Here is a tiny trained network, its code and every weight. The questions are about switching its units off for an input and a class, where a switched-off unit gives its printed mean instead of its output.

import numpy as np


def w(rows, s, z=0):
    codes = np.array(rows[::2]) - 128.0
    scale = np.full(codes.shape[1], s)
    scale[-1] = z or s
    return codes * scale


def f(y):
    return np.maximum(y, 0)


def log_softmax(a):
    a = a - a.max(-1, keepdims=True)
    return a - np.log(np.exp(a).sum(-1, keepdims=True))


def net(x, mask):
    res = np.array(x, float).reshape(1, 6) / 4 @ E
    y = f(res @ A[0][:, :-1].T + A[0][:, -1])
    res = res + np.where(mask, y, B[0][:, -1]) @ B[0][:, :-1]
    return log_softmax(res[-1] @ U[:, :-1].T + U[:, -1])


A, B = {}, {}
E = w([
[81,215,143,108,141,173,147,105,159,187],'x0',
[152,60,165,124,84,87,217,160,94,133],'x1',
[163,123,220,117,112,107,149,95,199,59],'x2',
[50,103,192,163,167,103,99,168,179,122],'x3',
[187,150,82,105,176,157,142,250,152,70],'x4',
[146,136,120,179,130,131,97,140,34,125],'x5',
],0.012)
A[0] = w([
[128,141,96,156,119,121,142,117,147,115,73],'neuron 1',
[109,113,193,170,101,83,142,63,114,148,56],'neuron 2',
[132,160,78,156,137,97,132,173,137,97,100],'neuron 3',
[61,128,237,137,84,129,125,28,153,212,112],'neuron 4',
[181,133,151,138,141,143,159,102,151,91,66],'neuron 5',
[166,137,136,62,94,118,160,99,159,163,71],'neuron 6',
[159,167,167,143,161,139,132,124,168,138,9],'neuron 7',
[142,112,122,156,129,95,144,118,132,138,89],'neuron 8',
[181,174,109,130,173,154,60,102,155,139,90],'neuron 9',
[83,69,112,155,129,124,101,159,122,121,71],'neuron 10',
[127,90,110,173,129,106,141,148,155,167,49],'neuron 11',
[31,102,85,132,154,97,112,139,77,184,112],'neuron 12',
[186,63,142,160,94,110,151,137,85,106,93],'neuron 13',
[116,62,204,140,155,69,59,153,226,44,98],'neuron 14',
[128,72,114,140,142,113,99,125,176,92,68],'neuron 15',
[73,123,125,130,133,134,85,118,182,152,55],'neuron 16',
[153,115,113,122,26,80,146,11,58,173,93],'neuron 17',
[97,96,182,135,160,135,123,138,145,92,111],'neuron 18',
[133,136,225,196,76,118,175,130,35,182,104],'neuron 19',
[107,124,183,144,137,58,145,165,152,123,63],'neuron 20',
[187,204,110,66,94,186,221,134,223,129,104],'neuron 21',
[151,230,70,132,154,156,55,104,107,78,100],'neuron 22',
[44,129,230,143,71,71,140,22,128,164,114],'neuron 23',
[97,176,158,103,93,154,116,90,194,165,78],'neuron 24',
[119,148,155,137,176,183,123,185,159,125,68],'neuron 25',
[48,113,66,194,143,100,110,166,72,247,109],'neuron 26',
[152,71,133,166,172,107,96,157,180,105,103],'neuron 27',
[115,120,137,124,100,149,124,151,117,125,66],'neuron 28',
[98,100,91,191,142,117,61,150,119,133,43],'neuron 29',
[145,77,103,130,51,122,99,23,97,167,69],'neuron 30',
[232,41,125,141,47,79,187,166,36,83,119],'neuron 31',
],0.011,0.013)
B[0] = w([
[154,118,142,119,133,136,122,145,117,137,128],'neuron 1',
[90,124,193,65,122,169,127,96,142,147,172],'neuron 2',
[155,135,137,135,110,141,126,86,162,123,162],'neuron 3',
[105,120,185,183,152,66,127,71,200,42,223],'neuron 4',
[130,125,103,111,87,133,125,146,136,145,147],'neuron 5',
[190,137,146,123,156,127,122,132,129,116,151],'neuron 6',
[134,128,123,99,123,138,136,108,129,165,134],'neuron 7',
[149,115,143,134,107,121,115,128,138,120,135],'neuron 8',
[143,131,158,137,158,183,113,145,134,107,164],'neuron 9',
[162,142,115,90,114,134,119,145,135,137,150],'neuron 10',
[133,129,111,114,141,153,126,130,141,123,135],'neuron 11',
[114,133,96,61,78,131,137,158,118,173,191],'neuron 12',
[164,99,157,121,161,80,137,165,128,106,182],'neuron 13',
[116,88,129,140,154,40,151,111,119,72,220],'neuron 14',
[104,141,148,139,85,89,161,143,115,127,149],'neuron 15',
[117,128,107,121,117,83,132,153,133,114,148],'neuron 16',
[184,120,87,121,141,159,88,53,99,205,217],'neuron 17',
[140,108,130,119,115,95,107,141,128,93,163],'neuron 18',
[93,75,214,148,167,139,130,159,72,104,190],'neuron 19',
[130,101,133,128,149,128,73,154,111,103,157],'neuron 20',
[151,104,174,45,125,168,196,154,182,181,198],'neuron 21',
[142,128,162,155,140,213,46,138,144,95,193],'neuron 22',
[77,128,183,89,111,190,170,66,179,112,227],'neuron 23',
[161,106,112,155,130,97,126,172,169,84,166],'neuron 24',
[160,138,111,119,97,134,121,53,122,157,159],'neuron 25',
[136,143,97,31,92,161,122,173,125,196,223],'neuron 26',
[99,103,141,163,128,95,104,98,128,98,174],'neuron 27',
[135,104,126,130,120,128,130,112,115,127,128],'neuron 28',
[174,124,135,92,147,146,179,148,150,161,152],'neuron 29',
[130,192,43,132,93,132,137,79,97,189,187],'neuron 30',
[187,101,117,123,176,5,178,145,160,89,252],'neuron 31',
],0.012,0.019)
U = w([
[117,126,142,156,122,166,97,62,35,169,122],'0',
[121,151,166,166,148,96,236,234,104,136,2],'1',
[113,102,213,122,147,101,141,139,168,74,194],'2',
[169,154,122,173,138,169,90,88,169,82,84],'3',
[47,130,129,118,90,91,124,94,158,125,38],'4',
[168,111,127,56,129,103,165,145,145,159,202],'5',
[160,106,105,150,149,38,121,198,100,83,92],'6',
[107,154,120,97,102,244,72,186,117,177,140],'7',
],0.011,0.008)

Each question gives the input, the list of numbers given to net, and the class t.
The units are the neurons (one row each of A and B). Each row of codes is followed by its name. A weight is (code - 128) times the scale printed after its matrix; where a second scale follows, it is the last column's (A, B and U).
mask holds one flag per neuron, in row order. A switched-off neuron (its flag False) gives its mean, the last column of its row in B, instead of its output. The means were averaged over made-up inputs and are rounded, as every weight is.
A unit's drop is (log p(t) with every unit on - log p(t) with that unit switched off) / (log p(t) with every unit on - log p(t) with every unit switched off).
The circuit of an input: a set's keep is (log p(t) with only the set's units on - log p(t) with every unit switched off) / (log p(t) with every unit on - log p(t) with every unit switched off). Starting from the 12 units with the biggest drops (on a tie, the unit counted first), units are removed one at a time, each time the one whose removal leaves the highest keep (on an exact tie, the one counted first), for as long as the keep stays at least 0.8.
circuit, biggest first: the units of the circuit, biggest drop first
k most important neurons: the k neurons with the biggest drops, biggest first
drop of u: that unit's drop, to one decimal
input [-1,4,-2,1,-8,8], class 0: circuit, biggest first	(neuron 17)
input [8,7,0,-2,-8,0], class 2: 2 most important neurons	(neuron 4; neuron 19)
input [0,-7,-1,-1,-8,-7], class 4: circuit, biggest first	(neuron 30; neuron 23)
input [-2,4,-6,-3,-8,-8], class 0: circuit, biggest first	(neuron 17; neuron 30)
input [-6,-6,-3,5,0,0], class 5: 4 most important neurons	(neuron 4; neuron 29; neuron 31; neuron 19)
input [7,-3,1,5,8,-8], class 5: 4 most important neurons	(neuron 21; neuron 4; neuron 25; neuron 19)
input [-1,-2,1,-3,5,3], class 3: 2 most important neurons	(neuron 26; neuron 22)
input [1,-8,-7,6,-7,-7], class 4: circuit, biggest first	(neuron 4; neuron 12; neuron 26)
input [-8,-2,-5,4,0,-4], class 6: 3 most important neurons	(neuron 23; neuron 21; neuron 17)
input [-4,-2,0,2,-4,4], class 5: 3 most important neurons	(neuron 22; neuron 29; neuron 27)
input [1,-2,4,0,5,5], class 3: 2 most important neurons	(neuron 26; neuron 31)
input [3,8,-5,-6,-5,0], class 0: 4 most important neurons	(neuron 17; neuron 19; neuron 30; neuron 21)
input [1,-7,6,-2,4,4], class 3: 2 most important neurons	(neuron 26; neuron 12)
input [-8,7,-5,-8,-2,6], class 6: circuit, biggest first	(neuron 31)
input [7,6,-8,-7,-4,-3], class 7: 3 most important neurons	(neuron 31; neuron 26; neuron 14)
input [5,-4,-2,-3,4,-4], class 7: drop of neuron 31	0.1
input [-4,-6,1,-7,-2,-3], class 7: drop of neuron 31	0.3
input [4,-1,5,-2,3,-3], class 5: drop of neuron 4	0.6
